Here is a tiny trained network, its code and every weight. The questions are about switching its units off for an input and a class, where a switched-off unit gives its printed mean instead of its output.

import numpy as np


def w(rows, s, z=0):
    codes = np.array(rows[::2]) - 128.0
    scale = np.full(codes.shape[1], s)
    scale[-1] = z or s
    return codes * scale


def f(y):
    return np.maximum(y, 0)


def log_softmax(a):
    a = a - a.max(-1, keepdims=True)
    return a - np.log(np.exp(a).sum(-1, keepdims=True))


def net(x, mask):
    res = np.array(x, float).reshape(1, 8) / 4 @ E
    y = f(res @ A[0][:, :-1].T + A[0][:, -1])
    res = res + np.where(mask, y, B[0][:, -1]) @ B[0][:, :-1]
    return log_softmax(res[-1] @ U[:, :-1].T + U[:, -1])


A, B = {}, {}
E = w([
[161,40,255,63],'x0',
[107,98,119,141],'x1',
[6,202,231,148],'x2',
[109,101,120,141],'x3',
[136,139,131,123],'x4',
[144,151,135,117],'x5',
[141,146,134,119],'x6',
[19,116,48,21],'x7',
],0.0098)
A[0] = w([
[163,135,146,194,166],'n1',
[178,99,66,89,118],'n2',
[145,179,163,94,2],'n3',
[83,103,92,31,150],'n4',
[183,87,103,93,86],'n5',
[114,137,87,1,202],'n6',
[143,147,124,177,135],'n7',
[156,156,150,183,129],'n8',
[39,175,188,151,143],'n9',
[131,144,79,167,80],'n10',
[157,151,80,134,117],'n11',
[182,101,156,207,126],'n12',
[151,140,149,88,61],'n13',
[62,109,92,128,38],'n14',
[93,81,109,133,162],'n15',
[171,123,148,209,150],'n16',
[159,126,74,139,102],'n17',
[174,16,247,15,39],'n18',
[170,158,130,86,53],'n19',
[186,92,190,206,173],'n20',
[51,188,181,184,138],'n21',
[114,218,39,197,96],'n22',
[219,57,50,117,118],'n23',
],0.013,0.0032)
B[0] = w([
[106,170,112,101,189],'n1',
[163,118,171,100,192],'n2',
[119,130,138,141,146],'n3',
[74,185,108,43,203],'n4',
[141,100,176,137,180],'n5',
[101,180,100,70,210],'n6',
[75,163,98,107,163],'n7',
[126,167,82,114,180],'n8',
[184,101,191,123,222],'n9',
[114,114,125,179,164],'n10',
[133,111,146,161,163],'n11',
[133,160,105,60,204],'n12',
[122,151,119,146,144],'n13',
[123,116,114,111,168],'n14',
[99,143,136,92,157],'n15',
[106,201,105,39,198],'n16',
[157,86,166,157,168],'n17',
[81,105,73,251,254],'n18',
[135,132,137,145,143],'n19',
[90,179,91,74,229],'n20',
[206,81,201,132,224],'n21',
[64,71,80,196,219],'n22',
[218,91,210,138,228],'n23',
],0.012,0.016)
U = w([
[107,186,42,18,254],'0',
[197,111,214,131,111],'1',
[89,120,17,253,9],'2',
],0.015,0.0011)

Each question gives the input, the list of numbers given to net, and the class t.
The units are the neurons (one row each of A and B). Each row of codes is followed by its name. A weight is (code - 128) times the scale printed after its matrix; where a second scale follows, it is the last column's (A, B and U).
mask holds one flag per neuron, in row order. A switched-off neuron (its flag False) gives its mean, the last column of its row in B, instead of its output. The means were averaged over made-up inputs and are rounded, as every weight is.
A unit's drop is (log p(t) with every unit on - log p(t) with that unit switched off) / (log p(t) with every unit on - log p(t) with every unit switched off).
most important unit: the unit with the biggest drop
k most important neurons: the k neurons with the biggest drops, biggest first
drop of u: that unit's drop, to one decimal
input [4,-5,-7,-5,0,-8,-2,4], class 1: most important unit => n23
input [-3,6,-6,-4,-8,8,2,-6], class 0: 3 most important neurons => n16, n21, n20
input [8,2,-5,-3,-3,8,6,-8], class 0: 4 most important neurons => n20, n12, n16, n22
input [-6,-2,7,-7,-5,-2,1,5], class 1: 2 most important neurons => n21, n9
input [6,8,5,1,-5,-2,0,-1], class 2: 2 most important neurons => n18, n23
input [-7,2,1,-1,2,-4,-6,-7], class 0: 4 most important neurons => n18, n16, n12, n1
input [-6,-8,-4,8,-5,4,-6,5], class 2: 3 most important neurons => n22, n16, n20
input [-6,-3,6,-5,5,-6,-3,-1], class 1: 2 most important neurons => n21, n18
input [-6,-2,-6,6,-1,-6,8,-8], class 0: drop of n16 => 0.2
input [-8,-6,4,-5,7,6,4,-3], class 2: drop of n22 => 1.4
input [5,8,-1,-3,8,1,-8,3], class 2: drop of n18 => 1.1
